Here is a tiny trained network, its code and every weight. The questions are about switching its units off for an input and a class, where a switched-off unit gives its printed mean instead of its output.

import numpy as np


def w(rows, s, z=0):
    codes = np.array(rows[::2]) - 128.0
    scale = np.full(codes.shape[1], s)
    scale[-1] = z or s
    return codes * scale


def f(y):
    return np.maximum(y, 0)


def log_softmax(a):
    a = a - a.max(-1, keepdims=True)
    return a - np.log(np.exp(a).sum(-1, keepdims=True))


def net(x, mask):
    res = np.array(x, float).reshape(1, 4) / 4 @ E
    y = f(res @ A[0][:, :-1].T + A[0][:, -1])
    res = res + np.where(mask, y, B[0][:, -1]) @ B[0][:, :-1]
    return log_softmax(res[-1] @ U[:, :-1].T + U[:, -1])


A, B = {}, {}
E = w([
[129,125,130],'x0',
[34,193,36],'x1',
[2,67,231],'x2',
[127,128,127],'x3',
],0.0077)
A[0] = w([
[162,108,150,254],'neuron 0',
[196,226,63,66],'neuron 1',
[176,53,140,75],'neuron 2',
[2,79,198,104],'neuron 3',
[41,178,52,84],'neuron 4',
[215,45,153,79],'neuron 5',
[194,50,177,89],'neuron 6',
],0.0098,0.0082)
B[0] = w([
[48,186,157,254],'neuron 0',
[183,109,174,198],'neuron 1',
[107,58,68,156],'neuron 2',
[249,142,177,243],'neuron 3',
[95,2,65,188],'neuron 4',
[111,84,95,184],'neuron 5',
[65,63,116,189],'neuron 6',
],0.0098,0.0086)
U = w([
[46,58,77,12],'0',
[248,185,154,12],'1',
[54,219,127,255],'2',
[59,212,122,220],'3',
],0.011,0.0057)

Each question gives the input, the list of numbers given to net, and the class t.
The units are the neurons (one row each of A and B). Each row of codes is followed by its name. A weight is (code - 128) times the scale printed after its matrix; where a second scale follows, it is the last column's (A, B and U).
mask holds one flag per neuron, in row order. A switched-off neuron (its flag False) gives its mean, the last column of its row in B, instead of its output. The means were averaged over made-up inputs and are rounded, as every weight is.
A unit's drop is (log p(t) with every unit on - log p(t) with that unit switched off) / (log p(t) with every unit on - log p(t) with every unit switched off).
The circuit of an input: a set's keep is (log p(t) with only the set's units on - log p(t) with every unit switched off) / (log p(t) with every unit on - log p(t) with every unit switched off). Starting from all 7 units, units are removed one at a time, each time the one whose removal leaves the highest keep (on an exact tie, the one counted first), for as long as the keep stays at least 0.8.
circuit, biggest first: the units of the circuit, biggest drop first
unit that matters most: the unit with the biggest drop
top k neurons: the k neurons with the biggest drops, biggest first
drop of u: that unit's drop, to one decimal
input [1,6,-8,-7], class 1: unit that matters most : neuron 1
input [8,-6,-7,-2], class 2: top 2 neurons : neuron 3; neuron 0
input [-4,-3,-3,-6], class 3: circuit, biggest first : neuron 3; neuron 4
input [0,5,-3,3], class 0: top 3 neurons : neuron 4; neuron 3; neuron 0
input [5,-6,-5,-8], class 3: top 2 neurons : neuron 4; neuron 0
input [2,7,-8,-2], class 1: top 4 neurons : neuron 1; neuron 6; neuron 0; neuron 5
input [4,-3,-3,-5], class 3: circuit, biggest first : neuron 3; neuron 4
input [3,-7,-6,7], class 0: circuit, biggest first : neuron 3; neuron 6
input [-3,8,-6,5], class 0: top 2 neurons : neuron 4; neuron 3
input [-1,-3,-6,-8], class 3: top 2 neurons : neuron 3; neuron 0
input [7,-5,-6,2], class 2: top 3 neurons : neuron 3; neuron 0; neuron 4
input [-6,8,5,1], class 0: top 2 neurons : neuron 4; neuron 0
input [4,3,4,0], class 1: drop of neuron 3 : 0.7
input [2,-3,7,-7], class 1: unit that matters most : neuron 3
input [-7,-2,8,-7], class 1: drop of neuron 3 : 0.9
input [2,5,7,4], class 1: drop of neuron 3 : 1.0
